Below are the code and all the weights of a small trained network. Each question names an input and a target symbol and asks about switching units off, where a switched-off unit gives its printed mean instead of its output.

import numpy as np


def w(rows, s, z=0):
    codes = np.array(rows[::2]) - 128.0
    scale = np.full(codes.shape[1], s)
    scale[-1] = z or s
    return codes * scale


def norm(h):
    return h / np.sqrt((h * h).mean(-1, keepdims=True) + 1e-5)


def f(y):
    return y / 2 * (1 + np.tanh(0.7978845608 * (y + 0.044715 * y**3)))


def softmax(a):
    e = np.exp(a - a.max(-1, keepdims=True))
    return e / e.sum(-1, keepdims=True)


def log_softmax(a):
    a = a - a.max(-1, keepdims=True)
    return a - np.log(np.exp(a).sum(-1, keepdims=True))


def net(x, mask):
    ids = ['αβγεζηθλμξπτφψω'.index(c) for c in x.split()]
    T = len(ids)
    res = E[ids] + P[:T]
    u = 0
    for l in range(2):
        q, k, v = (norm(res) @ M[l].T for M in (Q, K, V))
        z = softmax(np.where(np.tri(T) > 0, q @ k.T / 2**0.5, -1e9)) @ v
        res = res + np.where(mask[u], z, O[l][:, -1]) @ O[l][:, :-1]
        u += 1
        y = f(norm(res) @ A[l][:, :-1].T + A[l][:, -1])
        res = res + np.where(mask[u : u + 4], y, B[l][:, -1]) @ B[l][:, :-1]
        u += 4
    return log_softmax(norm(res)[-1] @ U[:, :-1].T + U[:, -1])


Q, K, V, O, A, B = {}, {}, {}, {}, {}, {}
E = w([
[160,153,140,164,72,174,96],'α',
[224,136,54,235,192,164,252],'β',
[58,112,120,152,79,164,146],'γ',
[114,108,152,69,99,195,141],'ε',
[86,128,174,170,165,94,123],'ζ',
[119,97,132,97,117,89,155],'η',
[123,156,122,154,144,72,132],'θ',
[89,116,149,223,118,100,122],'λ',
[153,86,197,180,156,124,112],'μ',
[132,82,181,142,142,108,120],'ξ',
[106,172,103,87,64,202,129],'π',
[113,102,170,123,94,199,125],'τ',
[179,109,140,161,98,110,100],'φ',
[163,111,139,108,91,164,122],'ψ',
[175,142,122,130,102,139,118],'ω',
],0.021)
P = w([
[108,162,86,96,183,81,51],'0',
[135,148,186,93,193,163,111],'1',
[168,63,59,118,167,138,106],'2',
[114,112,194,156,84,119,190],'3',
[134,38,6,111,219,149,105],'4',
[132,149,205,137,44,157,179],'5',
],0.013)
Q[0] = w([
[158,17,2,176,158,155,174],'0.h0',
[142,173,69,103,196,117,67],'0.h0',
],0.016)
K[0] = w([
[170,183,208,160,115,151,254],'0.h0',
[93,145,179,86,46,61,63],'0.h0',
],0.014)
V[0] = w([
[130,207,57,131,91,188,128],'0.h0',
[130,131,119,247,133,191,79],'0.h0',
],0.015)
O[0] = w([
[113,66,86,196,107,196,94,2],'0.h0',
[112,182,88,207,162,242,5,227],'0.h0',
],0.017,0.0027)
A[0] = w([
[144,105,69,105,202,106,108,152],'0.n0',
[143,166,125,139,118,192,33,160],'0.n1',
[188,158,152,129,100,104,105,253],'0.n2',
[129,170,254,219,100,199,201,169],'0.n3',
],0.0072,0.0051)
B[0] = w([
[142,31,203,130,69,143,83,155],'0.n0',
[138,2,216,150,166,14,57,254],'0.n1',
[53,119,58,32,100,109,243,220],'0.n2',
[87,208,15,16,45,104,84,223],'0.n3',
],0.0084,0.0058)
Q[1] = w([
[7,127,181,128,98,136,139],'1.h0',
[82,82,196,179,234,125,170],'1.h0',
],0.014)
K[1] = w([
[155,99,82,82,133,72,80],'1.h0',
[128,138,171,119,3,80,69],'1.h0',
],0.013)
V[1] = w([
[201,150,34,184,128,58,134],'1.h0',
[6,116,101,146,182,109,159],'1.h0',
],0.016)
O[1] = w([
[254,202,58,4,24,207,97,2],'1.h0',
[60,115,205,103,161,251,211,114],'1.h0',
],0.011,0.003)
A[1] = w([
[144,23,107,124,163,103,113,254],'1.n0',
[192,204,154,145,253,166,251,160],'1.n1',
[118,96,82,162,184,169,22,127],'1.n2',
[48,114,160,56,142,110,68,51],'1.n3',
],0.012,0.0076)
B[1] = w([
[80,168,87,103,77,136,64,253],'1.n0',
[113,169,75,176,92,210,119,174],'1.n1',
[219,127,196,74,118,137,247,237],'1.n2',
[136,156,88,172,63,69,41,153],'1.n3',
],0.014,0.012)
U = w([
[161,129,37,203,216,168,104,246],'α',
[151,125,109,121,150,152,131,134],'β',
[78,85,214,74,138,180,138,104],'γ',
[82,37,124,128,78,76,212,132],'ε',
[84,224,123,195,148,149,117,146],'ζ',
[216,73,127,102,145,42,241,129],'η',
[95,147,67,54,130,182,178,92],'θ',
[155,189,211,103,249,146,94,112],'λ',
[141,221,124,176,226,86,33,131],'μ',
[139,223,155,114,198,74,196,164],'ξ',
[98,16,63,173,70,183,173,66],'π',
[116,109,228,140,118,82,86,141],'τ',
[243,192,151,112,121,44,57,48],'φ',
[126,115,36,176,83,93,48,165],'ψ',
[199,55,119,63,46,115,138,27],'ω',
],0.015,0.012)

Each question gives the input, a string of symbols that net reads in full, and the target symbol t.
The units are the heads (2 rows each of Q, K, V and O) and the neurons (one row each of A and B). Each row of codes is followed by its name. A weight is (code - 128) times the scale printed after its matrix; where a second scale follows, it is the last column's (O, A, B and U).
mask holds one flag per unit, layer by layer, with each layer's heads first. A switched-off unit (its flag False) gives its mean, the last column of its rows in O or B, instead of its output. The means were averaged over made-up inputs and are rounded, as every weight is.
A unit's drop is (log p(t) with every unit on - log p(t) with that unit switched off) / (log p(t) with every unit on - log p(t) with every unit switched off).
The circuit of an input: a set's keep is (log p(t) with only the set's units on - log p(t) with every unit switched off) / (log p(t) with every unit on - log p(t) with every unit switched off). Starting from all 10 units, units are removed one at a time, each time the one whose removal leaves the highest keep (on an exact tie, the one counted first), for as long as the keep stays at least 0.8.
circuit, biggest first: the units of the circuit, biggest drop first
k most important neurons: the k neurons with the biggest drops, biggest first
top k neurons in layer l: the k neurons of layer l with the biggest drops, biggest first
input ξ ε τ ω, target τ: circuit, biggest first -> (0.n1 0.h0 1.h0 1.n2)
input ξ θ ε ε, target ε: circuit, biggest first -> (0.h0 1.n2)
input ε φ α, target φ: circuit, biggest first -> (0.h0 1.n2 0.n1)
input ψ ψ ψ ψ μ, target ψ: top neuron in layer 0 -> (0.n3)
input λ ζ ε ξ, target ε: circuit, biggest first -> (0.h0 1.n2)
input ψ φ λ, target φ: circuit, biggest first -> (0.h0 1.n2 1.h0)
input ε ψ φ λ ε, target λ: circuit, biggest first -> (0.h0 1.n2)
input ψ η ξ ψ ξ, target ψ: 3 most important neurons -> (1.n0 1.n2 0.n1)
input γ γ φ ζ ε, target ζ: top 3 neurons in layer 1 -> (1.n1 1.n2 1.n3)
input γ ψ θ ψ ψ, target ψ: circuit, biggest first -> (0.h0 1.n2)
input ξ θ θ, target θ: 3 most important neurons -> (1.n1 0.n1 1.n2)
input ε τ γ, target τ: top 2 neurons in layer 0 -> (0.n1 0.n2)
input ψ ξ ε ζ φ, target ζ: 2 most important neurons -> (1.n1 0.n1)
input ζ θ λ ω γ π, target γ: circuit, biggest first -> (1.h0)
input ε μ ζ, target μ: top 3 neurons in layer 1 -> (1.n2 1.n3 1.n0)
input ξ τ ζ φ, target ζ: circuit, biggest first -> (0.h0 1.n1 1.h0)
input ψ ψ ε γ ψ, target γ: top 2 neurons in layer 1 -> (1.n2 1.n0)
input ω ε α, target ε: circuit, biggest first -> (0.h0 1.h0)
input ζ φ ψ ψ ω α, target ω: 3 most important neurons -> (1.n2 0.n1 0.n0)
input ξ ψ ψ, target ψ: most important neuron -> (1.n2)
input π τ θ ζ φ ψ, target φ: 2 most important neurons -> (0.n1 0.n0)
input β μ μ, target λ: top 2 neurons in layer 1 -> (1.n2 1.n3)
input ξ ξ α ψ μ, target ψ: 4 most important neurons -> (1.n0 1.n2 0.n1 0.n0)
input φ ψ ψ μ φ, target μ: 2 most important neurons -> (1.n2 0.n2)
